Each row has a name. Each piece below is followed by the name of the row it came from, unless a question asks for something else. Each question is about the rows just above it.

[146 142 108 141 144] -> muf
[101 101 208 145  96] -> Kov
[148 140 107 148 149] -> nikim
[149 141 104 147 144] -> dav
[117  95 157 154  96] -> Zon
[148 141 104 146 144] -> fud
[144 142 109 139 144] -> saku
[148 148 107 140 148] -> beb
[ 57 111 195  27  98] -> Lares
[147 141 106 144 144] -> Guzod
[145 125  82 138 130] -> dez
Which entry of beb is missing from [107 148 148 148]?
[140]
Put [149 148 107 140 148] back in order: which row is it?
nikim

[125 133 132 121 127 130 130 122 132 123 127 132 123 126 119 126 131 136
 130 124 132 122 125 127 114] : zevup
[131 130 130 123 124 125 128 125 124 126 130 127 134 134 129 133 130 125
 127 125 127 125 129 126 125] : vun
[132 117 135 115 114 124 128 123 111 115 143 131 141 115 130 114 136 140
 137 114 126 118 126 135 120] : salaf
[131 123 125 137 134 131 129 124 139 129 119 122 136 123 119 127 129 119
 124 131 121 122 128 124 124] : Geb
[158 152  73 151 103 135  71 142  87 162 163 141 155 170  90 145 142 102
 119 143  76 153  75  52 103] : Ret
[119 127 118 123 140 125 110 137 139 123 129 132 130 136 131 123 128 142
 127 155 143 134 130 134 113] : Firov
[122 126 136 120 133 131 131 128 132 127 126 117 120 121 115 132 122 126
 128 140 122 118 120 130 117] : vud
[157 155  91 144  95 128 111 112 134 149  84  52 150 169  50 142 149 135
 183 176 154 156 112  44  95] : kazo
[133 134 126 126 138 119 136 127 123 140 166 121 109 132 108 126 139 125
 157  90 110 134  98 110 115] : vedad
Shuffled Ret with one entry gone: [163 151 141  75  73  76 135 145 142 158 119  52 102 152 142 162  87  90
 103 103  71 170 153 143], missing
[155]
[150 169  50 142 149 135 183 176 154 156 112  44  95 157 155  91 144  95
 128 111 112 134 149  84  52] is which row reordered?
kazo
Which entry of salaf is missing from [130 114 126 131 115 132 120 111 128 137 140 141 115 135 114 126 114 124
 135 118 123 117 115 143]?
[136]

[241 103 198 169]  Bog
[154 214  11 143]  nevip
[ 67  83 126 139]  Lup
[105 113 132  52]  salop
[146 165  75 125]  Zevat
[211 143 155 113]  kove
[168 198 241 103]  Fosa
[188 196 187  72]  sot
[126  75  85  90]  Bov
Which row holds these entries in another order? [ 72 187 188 196]
sot
[103 241 198 168] is which row reordered?
Fosa
Put [ 67 126 139  83] back in order: which row is it?
Lup
Put [ 75  85  90 126] back in order: which row is it?
Bov
Which entry of sot is missing from [196 188 187]?
[72]
Put [ 11 143 154 214] back in order: which row is it?
nevip
Shuffled Zevat with one entry gone: [ 75 165 125], missing
[146]

[ 97 138  93 123 133 110 120 119 130 127 132 127 123 131 144 114 107 133
 137 142 153 130 120 104 145 123 120 131 123 122 116  97 116 111 112 127
 120 130 118 119 128 119 128 101 115 115 128] : Gupom
[ 93 158  89  98 164 111 145 112 133 100 118 162 101 117 167 126 116 146
 143 163 168 109 141 107 156 148 145 122  95 147  93  93 126  92 103 104
 148 113 140 100 159 117 110 106 103  96 104] : kis
[191 111 195 161  93 126 102 135 134 167 150  85 155  95 105 115 118 123
 132 109 115 159 108 126 124 108 102 143 168 106 160 135 118 155 139 160
  95 143 104 151  94 129 148 123 141 153 162] : pino
[143 133 144 100 155 141 156 125 121  91 104 167 106 106 135 149 151 126
 115 132 118  96 151 146 116 149 156 110  94 152 107 143 144 114 127  98
 163 110 156 112 158 130 108 151 122 113  95] : tasal
[218  58 230 204  42 166  89 161 126 200 156  45 193 157  34 132 158  92
 100  46  27 178  99 181  63  89  89 147 214  89 218 218 130 220 187 191
 114 158 100 195  55 150 170 183 185 208 190] : kupip
[ 97 138  93 123 133 110 120 119 130 127 132 127 123 131 144 114 107 133
 137 142 153 130 120 104 145 102 101 134 183 101 187 189 130 189 167 166
  94 144 108 171  77 143 152 165 166 180 165] : Loved
[218  58 230 204  42 166  89 161 126 200 156  45 193 157  34 132 158  92
 100  46  27 178  99 181  63  89  89 147 214  89 218 218 130 220 187 191
  79 158 100 195  55 150 170 183 185 208 190] : kupot
[ 93  95 143 129 148 123 115 160  95 160 123 102  93 126 168 109 105 106
 135 153 195 104  85 155 110 139 132 126 159 115 161 111 191 124 108 108
 135 118 102 118 150 141 143 162 167 134 151] : nuvup
[135 111 137 161  93 126 102 135 134 167 150  85 155 148 105 115 118 123
 132 109 115 159 108 126 124 108 102 143 168 106 160 135 118 155 139 160
  95 143 104 151  94 129 148 123 141 153 162] : gemut
Put [ 85  93  94  95  95 102 102 104 105 106 108 108 109 111 115 115 118 118
 123 123 124 126 126 129 132 134 135 135 139 141 143 143 148 150 151 153
 155 155 159 160 160 161 162 167 168 191 195] back in order: which row is it?
pino
Which entry of kupot is missing from [157  89 193 214 220 181 185 218 218 218  99  55 187  58 158 208  34 190
  42  79  27  89 230 156 161  89  46 191 158  92  89 126 150 147 132 183
 166 204  63 100 170 200 100 178 130  45]?
[195]
kupip without one entry, shuffled: [ 99 100 100  46 193 132  89  89 220 187 191  34 190 218 178 183 130 161
 195  42 218 185 158 156 181  92 204  45  63 126 218 158 150 170  89 166
 208 114  27 230 147  55 200  89  58 157]. Gone:
[214]
[ 95 113 122 151 108 130 158 112 156 110 163  98 127 114 144 143 107 152
  94 110 156 149 116 146 151  96 118 132 115 126 151 149 135 106 106 167
 104  91 121 125 156 141 155 100 144 133 143] is which row reordered?
tasal
tasal without one entry, shuffled: [100 156 113 106 144  94 118  96 104 130 167 144 149 141 155 149 115 163
 158 114 122 156 116 110 146 151 143 143 151  95 106 132 107 112 125 108
  91 152 156 127 133 126 135 151 110 121]. Gone:
[98]
Shuffled nuvup with one entry gone: [106 161 162 132 139 129 115 160 102 110 155 134  93 123 115 105 160 141
 159 143 143 135  95 102  95 167 111 123  93 126 151 135 195 191 153 108
 168 124 118 104 108 118  85 126 150 148], missing
[109]
Shuffled nuvup with one entry gone: [109 108 123 155 108 104 126 139 148 129  93 123 118 135 135 115 141 110
 150 159 151 153  93 111 168 132  95 161 162 102 191 143 167 160 118 195
 124 126 143 160  95 115  85 134 106 102], missing
[105]

[182 152 149 138 175] = rebu
[122 165 199 175  59] = nakig
[159  82 160 106 154] = Fupil
[184 144  50  54 183] = Vedos
[ 60 165 175 122 199] = Saset
[144  50  54 184 184] = naza
[113  79 241 154  90] = Gosug
[138 144  94 104 137] = Turo
[ 60 142 204 175 109] = ruge
[108 130 149 153 155] = Vogav
[163  84 111 112  76] = tavus
[155  90 113 241  79] = bod
Shuffled Vedos with one entry gone: [144  54  50 183], missing
[184]
Which row holds these entries in another order? [113  79  90 241 154]
Gosug
Shuffled Saset with one entry gone: [175 165 199  60], missing
[122]
[ 50 184  54 144 184] is which row reordered?
naza
[ 50  54 144 183 184] is which row reordered?
Vedos
Which row holds these entries in another order? [ 59 175 199 165 122]
nakig
Shuffled tavus with one entry gone: [163 111  76  84], missing
[112]

[ 85 102  55 113 113 138  76 143  85 121] -> les
[ 85 143 121  84 113 102 138  76 113  55] -> gola
[143 138 113 113  55  76  84 121  86 102] -> des
les without one entry, shuffled: [ 76 102  85 113 113 121  55 138  85]. Gone:
[143]
des without one entry, shuffled: [113  55 102  76 113  86 121  84 143]. Gone:
[138]
Put [113 143 102  84 138  85  76 121 113  55] back in order: which row is it?
gola
[ 55 113  76 138 102 113  84 121 143  85] is which row reordered?
gola
Put [ 86 102 143 138 113 113  55  76  84 121] back in order: which row is it?
des
[138 143  85  76 102 121 113  55  84 113] is which row reordered?
gola
[113  55  85 143 121  84 113 102 138  76] is which row reordered?
gola

[128 139 169 124 131] = mev
[ 99  45 103  77 104] = pimam
[127 167 146  79 151] = Guz
[133 162  88 134 128] = Bure
[ 79 130 149  83 127] = Ziv
[133 134 128  88 163] = Sido
[ 71 154  93 104 139] = Fip
[209 115 123 165 100] = kifuz
[111 124 125 108 128] = zilel
[160 117 111 163  75] = Koro
[ 71 154 145 104 139] = Peg
[ 83 130 127  79 150] = mem
[150  79 127 130  83] is which row reordered?
mem
Which entry of pimam is missing from [ 99  77 104  45]?
[103]
Which entry of Koro is missing from [ 75 111 160 163]?
[117]
Put [134 128 133 162  88] back in order: which row is it?
Bure

[136 140 127 119 125  83 164 117  69 175]  sof
[116 209 166 108 185 146  93 122  93  87]  Medes
[172 172 165  98 133 166  99 112 171  53]  fes
[128  24  76 154 110 129  90 168 181 129]  fiku
[118 109 117 101 137 112 107 130 141 109]  Bepo
[112 114  92 144 116 103 154 133 109 183]  Mas
[134  84 101 174 112  61 195 155  79 211]  nas
[ 92  53  70 143 116  46 214 161  85 171]  zarid
[151  90 116 132 135 189  55 117 173 100]  Gor
[103 132 132 131 115 105 201 155 133 180]  Tege
[129 209 170 125 146 156 131 135 118 115]  Ges
[119 155 139 127 152 158  93 133 151  93]  Zovep
Shuffled Mas with one entry gone: [114 103 154  92 116 109 144 183 112], missing
[133]
fes without one entry, shuffled: [112 172 165  99  98 133  53 172 166]. Gone:
[171]
Shuffled zarid with one entry gone: [143  46  53 214  85 116 171  92  70], missing
[161]
Which entry of Tege is missing from [105 201 132 132 155 133 115 180 103]?
[131]
Shuffled Mas with one entry gone: [144 183 109  92 133 154 112 116 103], missing
[114]
Which entry of Mas is missing from [ 92 133 144 116 109 112 103 154 114]?
[183]

[148 195 132 161 111 104 225  65 144] -> rom
[ 96  92 145 101 116 103 176  62 133] -> sele
[144 132 195  65 149 194 161 111 225] -> Libu
[102 115 114 169  94 109 116 228  75] -> bal
[141  97  54 212  97 137  37 197 157] -> pida
[113 194  86  62  63 168 167 212 120] -> Famo
[111 225 144 132 195  65 149 194 161] is which row reordered?
Libu
Famo without one entry, shuffled: [ 62 113 120 212 168 194 167  86]. Gone:
[63]
Libu without one entry, shuffled: [225 132 194  65 111 144 149 161]. Gone:
[195]
Which entry of bal is missing from [102 228 115 109 116  75  94 169]?
[114]

[127 130 129  21 128 128 128] : Gav
[110 111 138 113 129 124 124] : nuzil
[125 168 129 120 127 126 129] : fevid
[ 69  99 147 156 155  39 127] : tarel
[125 132 129 120 127 120 129] : faz
[ 69 157 147 156 155  39 127] : Nopi
[127 111 138 113 147 138 117] : lin
Shuffled nuzil with one entry gone: [129 138 124 113 110 124], missing
[111]
Shuffled fevid with one entry gone: [129 126 120 168 127 129], missing
[125]
[124 124 129 113 138 111 110] is which row reordered?
nuzil

[61 57 60 74] -> pabog
[60 61 56 74] -> Mag
[155 149 123 122] -> turi
[48 39 50 95] -> betus
[186 198 198 118] -> vuf
Shuffled pabog with one entry gone: [57 74 60], missing
[61]
Which row holds these entries in another order? [74 60 57 61]
pabog
turi without one entry, shuffled: [123 149 155]. Gone:
[122]

[139 145 128 136 152  89  91 154 148 141 125 153 136 125] -> fupoz
[122 129 108 124 126  85  90 120 147 144 121 129 147 102] -> tabo
[136 132 108 125 107 119 125 130  93 141  93 143 116 129] -> Laru
[ 78  87 171 168 126 189 210  22  80  38 141 104 176  93] -> dag
[194  88 170 159 182 142 115 139 119 131 136 112  45  80] -> Razef
[115 186 101 116 122  75 124 115 136 137 138 120 146 103] -> Dadub
[103 146 116 138 136  75 102 122 137 124 115 115 186 120] -> Vidud
[124  75 146 115 138 121 137 115 136 102 116 120 103 186] -> gukom
[155  84 133 100 123 171 154 148 138 156 154  59  62 133] -> bubud
[159 131 112 182 142 119 194 115 139  88  80 170 135  45] -> rig
[159 156 108 123  77 186 107  90  97 125 106 165  52 105] -> Mono
[101 168  96  97  85 134 138 148 131 139 119 147 156 185] -> Ketib
Which row holds these entries in another order? [ 78 104  38 141 189 168 176 171 210  80  87 126  22  93]
dag
[131  88 136 115 182 139  80 142 170 112 119  45 159 194] is which row reordered?
Razef
Vidud without one entry, shuffled: [136 120 122  75 138 115 186 124 103 146 102 137 115]. Gone:
[116]
[ 75 102 103 115 115 116 120 122 124 136 137 138 146 186] is which row reordered?
Vidud
[120 186 115 115 124 137 122 102  75 136 138 116 146 103] is which row reordered?
Vidud

[147 137 136 117 137 126 103 111 107 125 128 139 128 160 109 112 136 129
 125 129 134 120 142 149 110 103 137 127 105] = demel
[107 111 103 127 129 137 103 112 136 126 128 125 120 142 110 128 160 136
 137 125 105 137 139 109 149 134 117 147 128] = muni
[113 116 128 131 126 137 109 116 136 126 128 121 120 135 116 128 149 135
 135 127 107 137 139 128 143 134 117 144 141] = muti
Which entry of muni is missing from [128 147 128 107 120 103 109 125 128 160 112 111 117 142 137 149 103 139
 127 129 136 126 137 137 136 125 110 134]?
[105]
Put [128 147 117 134 149 109 139 137 105 125 137 136 160 128 110 142 120 125
 128 126 136 112 103 137 129 127 103 111 107] back in order: which row is it?
muni

[128 128 141 128 127 236]  lera
[128 100  33  58  43 132]  kepit
[159 130 167  72  96 172]  Dosil
[182 152 128 115 128 128]  pepat
[128 147 147  95  94 134]  gotu
[163 140 152  86  95 150]  fozu
Which entry of Dosil is missing from [130  96 167 172  72]?
[159]
lera without one entry, shuffled: [128 128 141 127 128]. Gone:
[236]
Which row holds these entries in another order? [134  94  95 147 147 128]
gotu

[118 128 126 135 130 125 129 119 136 128 127 128 131 130 133 135 135]  vabi
[131 130 128 125 129 133 128 130 118 119 135 129 136 135 135 126 127]  zoso
[125 135 129 131 130 118 126 127 135 135 120 130 128 128 133 129 136]  kosit
Which entry of vabi is missing from [135 128 129 119 125 128 126 130 118 135 135 128 136 130 127 131]?
[133]
Which row holds these entries in another order? [136 125 135 129 131 130 118 126 127 135 135 120 130 128 128 133 129]
kosit
Shuffled zoso with one entry gone: [130 126 129 130 125 118 129 127 128 119 128 135 135 133 135 136], missing
[131]
Put [118 119 125 126 127 128 128 129 129 130 130 131 133 135 135 135 136] back in order: which row is it?
zoso
Which row holds these entries in another order? [127 126 135 135 136 129 135 119 118 130 128 133 129 125 128 130 131]
zoso

[160 174 155  93 121 152 181 148 109 120 114  99  97 144 120] : nom
[131  75 151 134  41  86 114 111  95 119 110 133  61  74 190] : zevi
[144 174 160 152 155 148 120  97  99  93 109 120 181 120 114] : pubo
[139 150 124 138  72 106 104 138 148 141 164 105  73 119 119] : Veb
Veb without one entry, shuffled: [148 124 119 105  73 138 119 138 139 104 150 106 164 141]. Gone:
[72]
Shuffled Veb with one entry gone: [ 72  73 164 138 150 138 119 124 148 141 119 139 106 105], missing
[104]
zevi without one entry, shuffled: [ 75 114  95 131 119 111  61 151 134 110  74 190  86  41]. Gone:
[133]
Put [120 144  97  99 114 120 109 148 181 152 121  93 155 174 160] back in order: which row is it?
nom

[ 60 143  66 123 122]  pifog
[ 72 164  73 147 185]  mafaz
[151 125 150  91  96]  nili
[101 133  95 155 167]  Gevo
[185 118 177 111  75]  Kisos
[ 72 138  76 160 207]  misan
[177 185 117  75 111]  Lebu
[138  76 160 207  73]  sokek
[ 92  85 127 164 190]  Pon
[130  80 139 110 155]  pepu
[150 197 134 129  88]  zerof
[ 85 128  92 164 190]  zag
Put [207 160  76 138  72] back in order: which row is it?
misan
Shuffled Lebu with one entry gone: [ 75 177 111 185], missing
[117]
Which row holds these entries in another order? [ 92 164 190  85 128]
zag
Which entry of zerof is missing from [ 88 134 150 129]?
[197]
[ 75 111 118 177 185] is which row reordered?
Kisos
Shuffled pifog with one entry gone: [ 60 123  66 143], missing
[122]

[146 189 189 145 138 188 163] -> gad
[129 209 128 114 109 157  99] -> Kefog
[112  31  65 200 140  41 177] -> ruz
[146 189 189 124 138 134 134] -> tagi
tagi without one entry, shuffled: [134 134 189 138 189 146]. Gone:
[124]
Kefog without one entry, shuffled: [157  99 128 209 114 109]. Gone:
[129]
Shuffled gad with one entry gone: [188 138 189 163 189 145], missing
[146]

[136 144 126 136 115 115 123 138 128 112 127 118 125 114 139 121 140 127
 139 139 122 121 127 144 126 104 124 140 136 107 132 108 132 145 126 146
 153 128 119  95 134 133 124 130 143 124 118 131 136  80 140 143  97 122
 236 123] : Pibe
[120 122 120 139 136 132 127 121 124 133 131 140 128 154 122 113 139 120
 132 128 143 129 113 123 134 120 133 114 137 157 132 122 133 156 122 177
 115 152 133 132 136 131 124 114 126 132 127 106 117 186 124 118  55 134
  87 124] : vonus
[133 151 129 137 155 164 129 119 127 118 170 116 117 135 134 125 124 115
 109  35 141 132 127 138 135 165 115 117 131 151 131 124 136 117 171 129
 120 134 128 144 119 131  34 136 129 107 123 132 133 130 124  67 168 132
 127 117] : mafi
[155 127 137 170 136 165 118 117 117 151 132 127 133 135 141 109 132 168
 133 138 134 132 107 124 129 127 124 129 131 144 128 124 115 119 125 171
 134 137 131 119 129 129 117 151 135 130 120 131 115  34 116 117 164 136
  67 123] : Murok
[147 131 131 132 122 132 117 129 115 134 130 116 122 137 139 135 125 141
 114 120 142 131 153 125 135 120 138 151 123 113 132 131 104 118 133 174
 110 123 130 132 120 138 134  98 128 125 120 136 123 110 125 109 117 142
 141 134] : Sem
[124 127 125 135 129 107 124 135 115 102 129 126 126 131 126 125 123 145
 115 109 123 106 122 126 136 123 148 171 133 155 132 137 131 116 128  22
 141 144 127 128 146 125 126 138 124 136 139 130 132  92 121 127  80 138
  66 132] : goves
[114 129 133 133 152  93 129 130 120 137 131 135 129 131 115 122 143 140
 130 129 146 105 129 125 139 113 137 118 130 145 119 141 123 129 128  95
 136 128 129 132 147 118 128  94 127 127 135 126 120 132 122 118 110 127
 154 118] : luf
[115 120 134 140 124 119 132 139 130 134 123 119 126 129 128 119 126 133
 126 132 151 137  69 135 133 131 146 116 124 115 124 137 153 120 116  92
 115 151 128 141 115 148 141 137 109 118 127 117 137 103 127 122 108 115
  82 127] : nusa
[121 135 135 125 144 138 134 130 131 136 129 130 127 128 130 120 134 138
 123 135 154 131 145 141 128 104 118 130 109  95 130 143 117 140 135 183
 134 135 133 112 120 137 123 161 126 122 122 130 133 137 126 110 104 135
  40 124] : kefil
[121 139 135 116 144 138 134 130 131 136 129 130 127  85 130 120 134 138
 123 135 154 131 145 141 128 104 118 130 109  95 130 143 117 140 135 183
 134 135 133 112 120 137 123 161 126 122 122 130 133 137 126 110 104 135
  40 124] : lilem
[136 144 126 136 115 115 123 144 128 112 127 119 125 114 139 121 140 127
 138 139 122 121 127 144 126 104 124 140 136 107 120 108 132 145 126 146
 153 128 119  95 134 133 124 130 143 124 118 131 136  38 140 143  97 122
 236 123] : gusu
[138 127 129 137 126 130 116 135 126 134 128 135 129 150 128 122 141 104
 108 124 146 127  74 133 122 128 124 123 122 109 148 109 121 148 130 107
 139 119 131 116 130 128 136 116 138 132 131 127 134 103 132 133 131 126
 163 140] : donug
[123  67 136 164 117 116  34 115 131 120 130 135 151 117 129 129 119 131
 137 134 171 125 119 115 124 128 144 131 129 124 127 129 124 107 132 134
 138 133 168 132 109 141 135 133 127 132 151 117 117 118 165 136 170 137
 127 155] is which row reordered?
Murok
Shuffled kefil with one entry gone: [135 143 138 135 133 136 134 133 128 123 126 130 135 104 144 135 104 161
 109 112 140 122 110 131 117 128 122 131 120 129  40 130 126 118 137 123
 135 130 130 183 134 130 137 127 145 138 134 154 121 130 125  95 120 141
 135], missing
[124]
Shuffled mafi with one entry gone: [141 151 119 138 127 127 171 133 168 129 107 136 120 165 115 124 125 137
 128 170 118 119 116 131 129 132 117 132 129 155 115 133 136 129 131 123
 109  34 127 124 144 151 131 134 117 135 130 164 135 132 117 134  67 124
 117], missing
[35]
Shuffled gusu with one entry gone: [ 38 133 126 126 126 136 122  95 140 139 120 127 104 128 122 144 136 123
  97 143 132 145 144 123 124 143 128 134 121 139 136 153 136 125 127 124
 121 107 119 115 146 114 131 108 140 127 144 119 140 118 124 115 130 138
 236], missing
[112]

[129  77 101 139 178 116  87 128 134 110 121 109 154  96 138 106 136] : digu
[129 106 101 133 151 123 143 199 141 139 144 109 179 140 103  62 112] : mon
[136 215 101  67 154 116 117 137 141 109 144 133 125 148 212 109 153] : Nivi
[ 57 180  78 110 154 133 192 144 141 149 159 177 114  96 134 109 120] : lenos
[130 144 188 139 172  84 143 128  77 142 144 109 166 128 138 109 135] : dukul
[129 146  81 139 154 207 143 128 141  85 144 147 125 169 174 158 112] : gidof
[120 194 101 139 154  98 143 128 115 153 127 109 125  96 138 109  61] : Dupu
[129 144  93 139 163 113 143 110 141 139 144 109  59  96 147 110 112] : tek
[145 144 101  89 164 116 181 100 147 153 150 119  85  96 138  96 112] : Livop
[199 112 140 141 144 130 143 109 101 139 103 179 133 123  62 106 151] : sovir
[236 181 122 139 136 107 127 126 138 139 144 134 125  59 138 103  84] : Vup
[129 144 107 139 107 116 143  81 141 169 144 102 146 197  93 169  70] : meber
Put [ 96 138  96 112 145 144 101  89 164 116 181 100 147 153 150 119  85] back in order: which row is it?
Livop
[179 106 103 151 129 143 141  62 199 139 133 123 101 144 112 109 140] is which row reordered?
mon

[194 103 101 104 138  98  37  83] = Tov
[162  89 210 181 126 118 104 132] = zuvig
[155 114 146 151 151 100 110  90] = Bok
[162  89 210 181 122 147 123 152] = genab
[152 127 123 137  61 102 170 173] = laneb
[152 127 123 137  61 152 128 173] = lukem
[195  94 124 217  90 107  95  80] = Mam
[155 114 146 151 151 100 110 170] = Mori
Shuffled lukem with one entry gone: [128 173 137 152 123 152  61], missing
[127]
Put [170 155 114 146 151 151 100 110] back in order: which row is it?
Mori

[133 132 145 146 135]  paba
[133 132 112 135 137]  Roba
[133 185  96 176 135]  turu
[123 121 156 135 134]  boze
[142 152 135 102 218]  nazu
[155 123 135 121 122]  Kupa
Which row holds these entries in another order? [134 135 156 121 123]
boze
Which entry of paba is missing from [133 146 132 135]?
[145]
Which row holds these entries in another order? [145 146 135 133 132]
paba
Shuffled Kupa with one entry gone: [135 122 155 121], missing
[123]

